Each row is followed by its class. Each block has new classes.
-0.01  -1.94  -2.72  -0.55  -2.98  1.45  1.03  1.32  3.21  3.06  -1.22  0.90  1.33  2.35  1.77  -0.08  -0.73  -1.79  0.59  -1.31  -1.12  0.53  -0.26  5.43  -0.28  2.97  2.10  -1.42  -1.84  -0.19  -0.27  -0.73  -0.42  2.82  -0.72  1.72  1.68  1.16  -0.42  -2.45  0.02  0.29  3.56  3.90  -1.53  2.61  -0.79  1.13  -2.50  0.56  1.95  -0.20  0.61  -1.78
Y
0.16  -0.95  -3.40  -1.52  -4.79  0.11  -5.42  3.05  0.56  0.35  0.09  -0.56  -0.37  2.59  0.93  -2.23  0.86  -0.79  -0.08  -6.73  -0.48  0.76  -0.58  4.85  1.84  4.09  -0.28  -2.94  -1.95  0.55  0.94  -0.64  0.40  1.54  0.06  1.24  2.66  -1.13  -5.79  -0.89  -1.41  -0.79  2.79  1.11  -0.36  1.68  -0.97  -4.29  -4.25  -1.10  0.63  1.05  1.02  -3.48
Y
0.84  -0.86  -8.81  -4.11  -4.52  1.66  -3.05  2.00  1.46  0.07  -0.12  -0.54  -1.65  1.12  0.74  -1.60  -0.06  -8.06  0.08  -2.02  -0.92  0.14  1.58  8.20  0.30  -0.42  -0.63  -5.15  -2.02  2.35  1.72  -0.17  0.78  1.89  -3.60  1.73  2.07  -0.95  -3.96  -1.28  -0.86  -0.80  3.52  0.97  1.57  1.20  -2.10  -5.21  -5.01  -1.48  -0.52  0.78  -0.57  -3.83
Y
0.47  -0.87  -5.55  -3.83  -2.98  -0.30  -2.53  1.70  -0.25  1.61  -0.05  -0.40  -0.87  -2.02  -0.39  -0.47  -1.16  -6.91  1.34  -1.20  0.46  -1.76  -0.04  4.01  1.54  3.88  0.34  -3.44  -0.43  1.26  0.90  1.28  -1.39  2.28  -1.80  0.27  0.84  1.35  1.29  0.48  -0.50  -0.04  1.23  -1.99  1.66  -0.22  0.08  -1.83  0.47  0.24  0.85  1.72  -3.03  -3.29
B
0.20  0.78  -0.43  -1.51  0.99  -1.44  1.43  0.18  0.73  0.20  1.64  0.76  -0.35  -4.28  -1.34  0.37  -1.81  1.29  -1.14  1.61  0.49  -0.11  0.84  -0.67  0.25  -2.36  -0.88  0.31  -0.22  -1.92  1.89  -0.33  -0.85  0.12  1.60  -1.96  -1.70  2.46  1.71  1.98  3.13  0.41  -1.79  -0.36  2.16  -0.80  0.54  -1.07  5.19  -1.02  -1.11  3.47  -3.09  -3.18
B
0.54  -0.83  -0.88  -0.27  3.02  -1.16  0.09  1.89  0.36  0.35  -3.02  0.14  -0.74  -2.63  -1.03  1.05  0.29  -5.52  -0.84  1.24  1.16  -0.97  0.23  1.96  -0.59  -3.18  -0.14  -0.18  -0.66  -0.01  0.20  -0.15  0.26  0.04  0.27  -2.86  -0.62  2.23  2.17  -0.19  -0.29  -2.48  0.18  -0.37  -0.10  1.15  -0.84  -1.14  -1.39  -0.50  -1.72  1.32  -0.61  -0.04
B
0.65  -0.66  -1.81  -2.01  2.19  -0.90  2.57  -1.04  0.23  1.06  0.13  -0.11  -0.14  -0.66  -1.68  0.86  0.67  -5.39  -0.84  1.35  1.94  1.58  1.21  2.77  -0.79  -3.06  0.25  0.67  2.03  0.59  0.88  -1.51  0.09  1.64  -0.53  0.81  -0.11  3.69  6.60  0.32  0.71  1.21  -0.63  -1.24  1.20  0.65  0.88  0.39  6.46  1.93  -0.31  1.40  -1.80  -1.72
B
-0.15  -1.88  -1.69  -0.55  -0.56  0.56  -1.93  0.82  0.48  -0.95  -0.34  -0.57  -0.68  2.27  1.22  0.03  1.54  -7.76  0.74  -0.86  0.79  0.70  0.42  3.51  0.03  1.68  -0.68  -2.44  0.23  -0.74  1.43  -0.37  -1.68  0.41  -1.61  -0.52  4.46  1.28  -5.37  -1.18  -0.40  -0.12  2.56  2.09  -0.73  0.29  -0.88  -0.14  -6.76  -0.26  -1.15  -1.32  0.28  0.41
Y
-0.04  -0.28  -1.83  -1.28  0.65  -0.49  0.43  -0.50  0.22  -0.01  -0.08  2.62  0.24  -1.89  -0.02  -0.56  -1.35  -0.29  -0.47  1.55  0.68  2.51  1.20  1.74  -0.29  3.74  0.28  -1.17  -1.48  -0.26  0.83  0.21  0.11  0.15  -0.25  -0.50  -1.01  3.05  -0.70  -0.82  0.88  -3.08  1.69  -0.40  0.52  -1.78  0.45  0.10  -0.66  -0.13  -0.31  1.14  -4.56  -3.57
B
-1.34  -0.24  -2.76  -1.47  -2.68  0.88  -0.15  0.90  3.01  0.65  -0.02  0.42  0.06  1.09  0.03  -0.55  -1.27  -0.89  -2.02  -1.36  -1.48  0.66  -0.17  3.43  0.65  -7.01  -0.13  -2.67  -3.09  0.84  7.26  -0.21  -0.61  0.50  1.42  1.72  0.42  0.78  -4.47  0.37  -0.97  -1.03  3.13  2.69  0.26  -0.15  -0.74  -4.11  -3.42  -1.86  -0.57  3.60  -0.76  -2.07
Y
1.11  -2.59  -3.42  -2.04  -0.27  0.21  0.18  0.46  0.62  0.88  -0.65  0.19  2.10  -1.34  -0.10  -0.82  -1.65  -2.23  0.30  1.39  -0.44  1.62  0.77  5.07  0.23  3.72  0.40  -0.50  -0.15  -3.45  1.75  -0.82  -0.04  0.77  -1.44  2.18  0.09  1.96  1.65  -0.08  -0.75  0.79  1.65  -1.11  0.94  0.00  -0.75  -0.30  0.23  1.00  0.67  3.78  -2.40  -3.19
B
